Below are the code and all the weights of a small trained network. Each question names an input and a class and asks about switching units off, where a switched-off unit gives its printed mean instead of its output.

import numpy as np


def w(rows, s, z=0):
    codes = np.array(rows[::2]) - 128.0
    scale = np.full(codes.shape[1], s)
    scale[-1] = z or s
    return codes * scale


def f(y):
    return y / 2 * (1 + np.tanh(0.7978845608 * (y + 0.044715 * y**3)))


def log_softmax(a):
    a = a - a.max(-1, keepdims=True)
    return a - np.log(np.exp(a).sum(-1, keepdims=True))


def net(x, mask):
    res = np.array(x, float).reshape(1, 4) / 4 @ E
    y = f(res @ A[0][:, :-1].T + A[0][:, -1])
    res = res + np.where(mask, y, B[0][:, -1]) @ B[0][:, :-1]
    return log_softmax(res[-1] @ U[:, :-1].T + U[:, -1])


A, B = {}, {}
E = w([
[254,157,106,130,107,139],'x0',
[159,170,134,117,239,19],'x1',
[152,128,160,245,144,176],'x2',
[163,199,30,130,171,189],'x3',
],0.013)
A[0] = w([
[240,223,129,84,170,101,138],'N0',
[51,161,117,150,253,40,114],'N1',
[214,176,71,167,115,173,140],'N2',
[153,126,133,219,112,229,134],'N3',
[111,98,236,168,104,133,162],'N4',
[70,94,146,110,93,189,139],'N5',
[72,122,107,81,142,178,106],'N6',
[192,166,190,202,148,122,125],'N7',
[211,156,173,190,133,104,128],'N8',
[132,140,144,30,163,92,139],'N9',
[173,132,66,63,170,66,190],'N10',
[30,106,92,20,83,137,229],'N11',
[108,181,120,57,86,40,158],'N12',
[110,123,133,148,169,100,3],'N13',
[85,166,143,146,219,100,188],'N14',
[76,110,119,132,189,128,165],'N15',
[172,147,149,203,159,89,182],'N16',
],0.012,0.0057)
B[0] = w([
[119,106,175,37,180,184,239],'N0',
[179,164,153,165,180,93,251],'N1',
[145,205,98,133,97,176,234],'N2',
[144,146,114,215,91,83,238],'N3',
[75,102,186,159,67,73,208],'N4',
[116,147,193,150,119,87,200],'N5',
[120,151,170,139,103,139,168],'N6',
[142,159,157,116,146,122,201],'N7',
[128,171,159,101,165,153,199],'N8',
[122,70,91,120,137,79,202],'N9',
[95,67,133,79,195,88,222],'N10',
[108,132,251,103,115,145,252],'N11',
[112,53,147,164,174,84,212],'N12',
[151,136,94,133,103,113,144],'N13',
[168,169,127,134,134,131,209],'N14',
[158,152,146,148,122,126,175],'N15',
[114,173,135,126,148,118,202],'N16',
],0.014,0.016)
U = w([
[152,103,11,34,177,176,58],'0',
[174,155,35,138,53,227,83],'1',
[58,7,152,127,82,64,180],'2',
[113,183,190,85,111,179,250],'3',
[140,76,157,71,229,103,109],'4',
[87,54,57,108,103,172,8],'5',
[121,69,77,100,110,136,2],'6',
[166,172,100,192,116,62,121],'7',
],0.011,0.0032)

Each question gives the input, the list of numbers given to net, and the class t.
The units are the neurons (one row each of A and B). Each row of codes is followed by its name. A weight is (code - 128) times the scale printed after its matrix; where a second scale follows, it is the last column's (A, B and U).
mask holds one flag per neuron, in row order. A switched-off neuron (its flag False) gives its mean, the last column of its row in B, instead of its output. The means were averaged over made-up inputs and are rounded, as every weight is.
A unit's drop is (log p(t) with every unit on - log p(t) with that unit switched off) / (log p(t) with every unit on - log p(t) with every unit switched off).
most important unit: the unit with the biggest drop
k most important neurons: the k neurons with the biggest drops, biggest first
drop when u is switched off: that unit's drop, to one decimal
input [4,-1,2,6], class 1: 2 most important neurons => (N11, N2)
input [-3,-4,8,-5], class 2: most important unit => N4
input [-7,-4,-8,1], class 2: 3 most important neurons => (N12, N2, N9)
input [-8,1,1,1], class 3: 2 most important neurons => (N3, N11)
input [-4,-7,2,8], class 7: 3 most important neurons => (N3, N0, N5)
input [2,0,7,-1], class 7: 3 most important neurons => (N3, N0, N11)
input [5,-2,1,8], class 1: 2 most important neurons => (N2, N11)
input [5,0,8,8], class 1: 2 most important neurons => (N2, N3)
input [-5,-3,-7,4], class 2: 2 most important neurons => (N2, N12)
input [6,3,0,8], class 0: 2 most important neurons => (N2, N11)
input [1,3,3,3], class 3: 3 most important neurons => (N12, N9, N2)
input [6,-4,-6,0], class 4: 2 most important neurons => (N4, N3)
input [7,-2,7,8], class 1: 2 most important neurons => (N2, N3)
input [7,-4,4,-6], class 7: most important unit => N3
input [7,-2,3,0], class 1: 2 most important neurons => (N11, N2)
input [-7,-3,4,8], class 7: drop when N0 is switched off => 0.1
input [-1,-6,-8,-1], class 2: drop when N12 is switched off => 0.4
input [6,-2,1,1], class 1: drop when N11 is switched off => 0.3
